Below are the code and all the weights of a small trained network. Each question names an input and a target symbol and asks about switching units off, where a switched-off unit gives its printed mean instead of its output.

import numpy as np


def w(rows, s, z=0):
    codes = np.array(rows[::2]) - 128.0
    scale = np.full(codes.shape[1], s)
    scale[-1] = z or s
    return codes * scale


def f(y):
    return np.maximum(y, 0)


def softmax(a):
    e = np.exp(a - a.max(-1, keepdims=True))
    return e / e.sum(-1, keepdims=True)


def log_softmax(a):
    a = a - a.max(-1, keepdims=True)
    return a - np.log(np.exp(a).sum(-1, keepdims=True))


def net(x, mask):
    ids = ['ΘΠΦαεξτ'.index(c) for c in x.split()]
    T = len(ids)
    res = E[ids] + P[:T]
    q, k, v = (res @ M[0].T for M in (Q, K, V))
    z = softmax(np.where(np.tri(T) > 0, q @ k.T / 2**0.5, -1e9)) @ v
    res = res + np.where(mask[0], z, O[0][:, -1]) @ O[0][:, :-1]
    y = f(res @ A[0][:, :-1].T + A[0][:, -1])
    res = res + np.where(mask[1:25], y, B[0][:, -1]) @ B[0][:, :-1]
    return log_softmax(res[-1] @ U[:, :-1].T + U[:, -1])


Q, K, V, O, A, B = {}, {}, {}, {}, {}, {}
E = w([
[183,164,172,4],'Θ',
[158,152,148,133],'Π',
[101,179,92,191],'Φ',
[150,110,135,158],'α',
[144,188,209,253],'ε',
[71,102,51,59],'ξ',
[131,40,185,182],'τ',
],0.016)
P = w([
[176,127,86,177],'0',
[63,133,161,156],'1',
[191,134,49,157],'2',
[65,133,176,171],'3',
[197,128,28,144],'4',
[72,141,164,173],'5',
[193,87,8,151],'6',
[75,154,151,167],'7',
],0.011)
Q[0] = w([
[142,68,148,112],'H0',
[2,178,188,137],'H0',
],0.012)
K[0] = w([
[110,107,197,99],'H0',
[117,11,124,124],'H0',
],0.012)
V[0] = w([
[171,255,177,129],'H0',
[31,197,5,200],'H0',
],0.009)
O[0] = w([
[125,249,83,129,54],'H0',
[78,116,75,189,250],'H0',
],0.017,0.0018)
A[0] = w([
[209,108,160,79,143],'N0',
[134,216,192,183,135],'N1',
[115,133,194,144,86],'N2',
[55,167,194,192,73],'N3',
[155,89,80,115,221],'N4',
[52,144,125,90,40],'N5',
[217,118,86,95,65],'N6',
[116,160,183,31,57],'N7',
[190,83,138,176,136],'N8',
[54,130,160,119,162],'N9',
[174,141,147,11,144],'N10',
[101,118,102,85,219],'N11',
[109,118,135,168,23],'N12',
[112,140,132,188,214],'N13',
[173,135,95,139,86],'N14',
[171,100,79,126,252],'N15',
[71,132,123,43,124],'N16',
[224,194,168,83,142],'N17',
[101,208,64,147,201],'N18',
[176,71,128,103,125],'N19',
[143,176,147,208,101],'N20',
[43,59,67,110,160],'N21',
[124,158,114,87,192],'N22',
[117,101,120,173,65],'N23',
],0.011,0.0037)
B[0] = w([
[96,177,92,135,186],'N0',
[151,125,81,51,189],'N1',
[66,70,114,96,167],'N2',
[135,176,138,104,189],'N3',
[76,146,159,109,176],'N4',
[244,113,63,248,140],'N5',
[119,202,152,105,160],'N6',
[143,82,113,193,160],'N7',
[145,209,97,148,196],'N8',
[146,233,50,150,167],'N9',
[80,140,139,181,178],'N10',
[150,180,113,136,155],'N11',
[91,94,88,77,159],'N12',
[173,140,177,164,209],'N13',
[113,66,106,254,160],'N14',
[35,162,195,39,183],'N15',
[112,131,135,225,153],'N16',
[110,74,132,75,193],'N17',
[153,92,167,118,248],'N18',
[192,152,153,107,178],'N19',
[119,78,104,90,197],'N20',
[144,100,186,129,224],'N21',
[195,87,97,106,158],'N22',
[99,155,98,76,182],'N23',
],0.0074,0.012)
U = w([
[80,171,151,82,144],'Θ',
[143,69,147,93,84],'Π',
[93,95,140,159,187],'Φ',
[123,153,183,147,95],'α',
[183,107,128,159,158],'ε',
[70,89,151,73,3],'ξ',
[150,108,251,143,159],'τ',
],0.014,0.0049)

Each question gives the input, a string of symbols that net reads in full, and the target symbol t.
The units are the heads (2 rows each of Q, K, V and O) and the neurons (one row each of A and B). Each row of codes is followed by its name. A weight is (code - 128) times the scale printed after its matrix; where a second scale follows, it is the last column's (O, A, B and U).
mask holds one flag per unit, heads first, then neurons. A switched-off unit (its flag False) gives its mean, the last column of its rows in O or B, instead of its output. The means were averaged over made-up inputs and are rounded, as every weight is.
A unit's drop is (log p(t) with every unit on - log p(t) with that unit switched off) / (log p(t) with every unit on - log p(t) with every unit switched off).
The circuit of an input: a set's keep is (log p(t) with only the set's units on - log p(t) with every unit switched off) / (log p(t) with every unit on - log p(t) with every unit switched off). Starting from the 12 units with the biggest drops (on a tie, the unit counted first), units are removed one at a time, each time the one whose removal leaves the highest keep (on an exact tie, the one counted first), for as long as the keep stays at least 0.8.
circuit, biggest first: the units of the circuit, biggest drop first
unit that matters most: the unit with the biggest drop
k most important neurons: the k neurons with the biggest drops, biggest first
drop of u: that unit's drop, to one decimal
input ε τ Φ Φ, target τ: 3 most important neurons	(N0; N1; N20)
input Θ Θ Π, target Θ: unit that matters most	N6
input Φ Θ α Π Θ τ α, target Θ: 3 most important neurons	(N15; N6; N21)
input τ Π ε, target ε: 2 most important neurons	(N15; N1)
input τ τ ξ τ τ, target τ: circuit, biggest first	(H0; N19)
input τ Θ τ, target Θ: 2 most important neurons	(N0; N6)
input Θ ε Φ Θ Π Φ, target ε: 2 most important neurons	(N15; N5)
input τ Θ Π, target Θ: 2 most important neurons	(N6; N21)
input ξ Π ε τ ε τ Θ, target Θ: 2 most important neurons	(N6; N15)
input Π Π Φ Φ, target ε: 2 most important neurons	(N5; N15)
input Π τ ξ ξ Θ Π Θ, target Θ: 2 most important neurons	(N6; N0)
input τ ε τ τ ε ξ, target τ: drop of H0	0.5
input α Φ α Π Π, target Φ: drop of N14	0.3
input Φ Π ε, target ε: drop of N15	0.2
input ε ε ε α, target Θ: circuit, biggest first	(H0)
